Below is a small trained network, with its code and all its weights. Each question gives an input and a target symbol and asks what happens when units are switched off, that is, made to give their printed mean instead of their output.

import numpy as np


def w(rows, s, z=0):
    codes = np.array(rows[::2]) - 128.0
    scale = np.full(codes.shape[1], s)
    scale[-1] = z or s
    return codes * scale


def norm(h):
    return h / np.sqrt((h * h).mean(-1, keepdims=True) + 1e-5)


def f(y):
    return y / 2 * (1 + np.tanh(0.7978845608 * (y + 0.044715 * y**3)))


def softmax(a):
    e = np.exp(a - a.max(-1, keepdims=True))
    return e / e.sum(-1, keepdims=True)


def log_softmax(a):
    a = a - a.max(-1, keepdims=True)
    return a - np.log(np.exp(a).sum(-1, keepdims=True))


def net(x, mask):
    ids = ['ΓΔΠζθστφω'.index(c) for c in x.split()]
    T = len(ids)
    res = E[ids] + P[:T]
    u = 0
    for l in range(2):
        q, k, v = (norm(res) @ M[l].T for M in (Q, K, V))
        z = softmax(np.where(np.tri(T) > 0, q @ k.T / 2**0.5, -1e9)) @ v
        res = res + np.where(mask[u], z, O[l][:, -1]) @ O[l][:, :-1]
        u += 1
        y = f(norm(res) @ A[l][:, :-1].T + A[l][:, -1])
        res = res + np.where(mask[u : u + 8], y, B[l][:, -1]) @ B[l][:, :-1]
        u += 8
    return log_softmax(norm(res)[-1] @ U[:, :-1].T + U[:, -1])


Q, K, V, O, A, B = {}, {}, {}, {}, {}, {}
E = w([
[132,236,160,159],'Γ',
[84,72,9,140],'Δ',
[112,158,143,72],'Π',
[127,96,61,45],'ζ',
[94,155,91,138],'θ',
[30,138,156,58],'σ',
[131,101,133,218],'τ',
[132,112,112,128],'φ',
[78,115,190,185],'ω',
],0.012)
P = w([
[80,2,2,112],'0',
[120,26,34,124],'1',
[133,37,61,129],'2',
[146,49,90,126],'3',
[147,58,105,130],'4',
[146,68,143,121],'5',
[154,80,150,128],'6',
[158,81,150,133],'7',
[158,80,164,128],'8',
],0.0038)
Q[0] = w([
[2,151,251,116],'0.h1',
[50,137,79,127],'0.h1',
],0.0089)
K[0] = w([
[158,254,148,185],'0.h1',
[80,155,161,141],'0.h1',
],0.009)
V[0] = w([
[20,15,110,71],'0.h1',
[254,110,184,154],'0.h1',
],0.0035)
O[0] = w([
[39,131,239,3,252],'0.h1',
[79,32,178,107,4],'0.h1',
],0.004,0.0027)
A[0] = w([
[74,230,104,146,119],'0.n1',
[190,110,124,104,7],'0.n2',
[233,154,129,207,19],'0.n3',
[88,135,113,114,138],'0.n4',
[196,154,76,36,122],'0.n5',
[81,149,179,230,80],'0.n6',
[73,137,85,148,167],'0.n7',
[254,127,181,187,160],'0.n8',
],0.0076,0.0016)
B[0] = w([
[72,110,253,121,255],'0.n1',
[104,48,143,120,90],'0.n2',
[113,122,42,153,153],'0.n3',
[141,76,119,81,197],'0.n4',
[140,41,118,128,180],'0.n5',
[112,42,56,130,214],'0.n6',
[187,154,200,102,242],'0.n7',
[173,210,38,178,170],'0.n8',
],0.0055,0.0029)
Q[1] = w([
[176,146,143,184],'1.h1',
[127,255,237,189],'1.h1',
],0.0085)
K[1] = w([
[157,73,70,231],'1.h1',
[113,230,107,254],'1.h1',
],0.0093)
V[1] = w([
[120,77,195,184],'1.h1',
[4,9,166,136],'1.h1',
],0.0033)
O[1] = w([
[117,121,31,120,122],'1.h1',
[115,183,253,218,252],'1.h1',
],0.0072,0.0027)
A[1] = w([
[197,92,97,101,46],'1.n1',
[166,127,107,248,36],'1.n2',
[111,79,44,155,249],'1.n3',
[255,62,96,228,172],'1.n4',
[63,175,54,190,89],'1.n5',
[98,190,180,32,210],'1.n6',
[120,173,157,218,230],'1.n7',
[118,147,190,53,113],'1.n8',
],0.0069,0.0016)
B[1] = w([
[29,138,74,176,108],'1.n1',
[144,84,69,65,171],'1.n2',
[125,253,147,134,164],'1.n3',
[249,177,67,130,182],'1.n4',
[96,91,160,92,157],'1.n5',
[219,169,40,189,253],'1.n6',
[22,17,127,140,194],'1.n7',
[159,147,126,141,217],'1.n8',
],0.0053,0.0049)
U = w([
[7,156,75,131,99],'Γ',
[77,172,158,55,187],'Δ',
[191,37,197,122,95],'Π',
[125,62,115,20,169],'ζ',
[244,173,133,76,68],'θ',
[130,190,165,219,135],'σ',
[155,131,77,149,1],'τ',
[59,34,168,154,101],'φ',
[152,89,100,181,250],'ω',
],0.012,0.0033)

Each question gives the input, a string of symbols that net reads in full, and the target symbol t.
The units are the heads (2 rows each of Q, K, V and O) and the neurons (one row each of A and B). Each row of codes is followed by its name. A weight is (code - 128) times the scale printed after its matrix; where a second scale follows, it is the last column's (O, A, B and U).
mask holds one flag per unit, layer by layer, with each layer's heads first. A switched-off unit (its flag False) gives its mean, the last column of its rows in O or B, instead of its output. The means were averaged over made-up inputs and are rounded, as every weight is.
A unit's drop is (log p(t) with every unit on - log p(t) with that unit switched off) / (log p(t) with every unit on - log p(t) with every unit switched off).
The circuit of an input: a set's keep is (log p(t) with only the set's units on - log p(t) with every unit switched off) / (log p(t) with every unit on - log p(t) with every unit switched off). Starting from the 12 units with the biggest drops (on a tie, the unit counted first), units are removed one at a time, each time the one whose removal leaves the highest keep (on an exact tie, the one counted first), for as long as the keep stays at least 0.8.
circuit, biggest first: the units of the circuit, biggest drop first
most important unit: the unit with the biggest drop
k most important neurons: the k neurons with the biggest drops, biggest first
k most important neurons of layer l: the k neurons of layer l with the biggest drops, biggest first
drop when u is switched off: that unit's drop, to one decimal
input θ θ φ, target Π: most important unit => 0.n8
input Π φ θ, target σ: circuit, biggest first => [0.n1, 0.n7]
input ζ θ σ θ σ θ θ ω, target φ: circuit, biggest first => [1.n6, 0.n6]
input φ ω τ ω τ θ ζ φ, target φ: circuit, biggest first => [0.h1, 0.n7, 1.n4]
input Δ Γ θ Π, target Π: 3 most important neurons => [0.n5, 0.n8, 1.n6]
input σ Γ τ θ φ θ σ φ, target φ: circuit, biggest first => [0.n7, 1.n6]
input Δ θ φ, target Π: 2 most important neurons => [0.n8, 1.n6]
input θ ω θ, target σ: 3 most important neurons => [0.n7, 1.n6, 0.n1]
input σ Π θ Δ, target Γ: 3 most important neurons => [1.n3, 1.n6, 0.n1]
input σ ω τ Π Γ σ σ, target σ: 2 most important neurons => [1.n6, 0.n6]
input φ θ φ σ Γ φ Δ, target Δ: 2 most important neurons of layer 0 => [0.n1, 0.n6]
input ζ τ τ Δ θ Γ ω, target ω: 2 most important neurons => [1.n4, 0.n1]
input φ σ Π θ θ Γ, target Γ: 3 most important neurons of layer 1 => [1.n6, 1.n7, 1.n5]
input φ θ ω τ Δ φ θ σ Γ, target Γ: 2 most important neurons of layer 1 => [1.n7, 1.n6]
input σ σ Δ, target Γ: 2 most important neurons => [1.n3, 0.n1]
input ω σ φ Γ ζ θ, target θ: most important neuron of layer 1 => [1.n6]
input τ Π ζ Γ θ, target θ: drop when 1.h1 is switched off => 1.0
input τ τ τ φ φ θ σ ω, target φ: drop when 0.h1 is switched off => 0.0
input Γ θ φ ζ φ ω φ Π, target Π: drop when 0.n7 is switched off => 0.1
input σ σ θ ω Δ Γ σ τ Δ, target Δ: drop when 1.n3 is switched off => 0.4
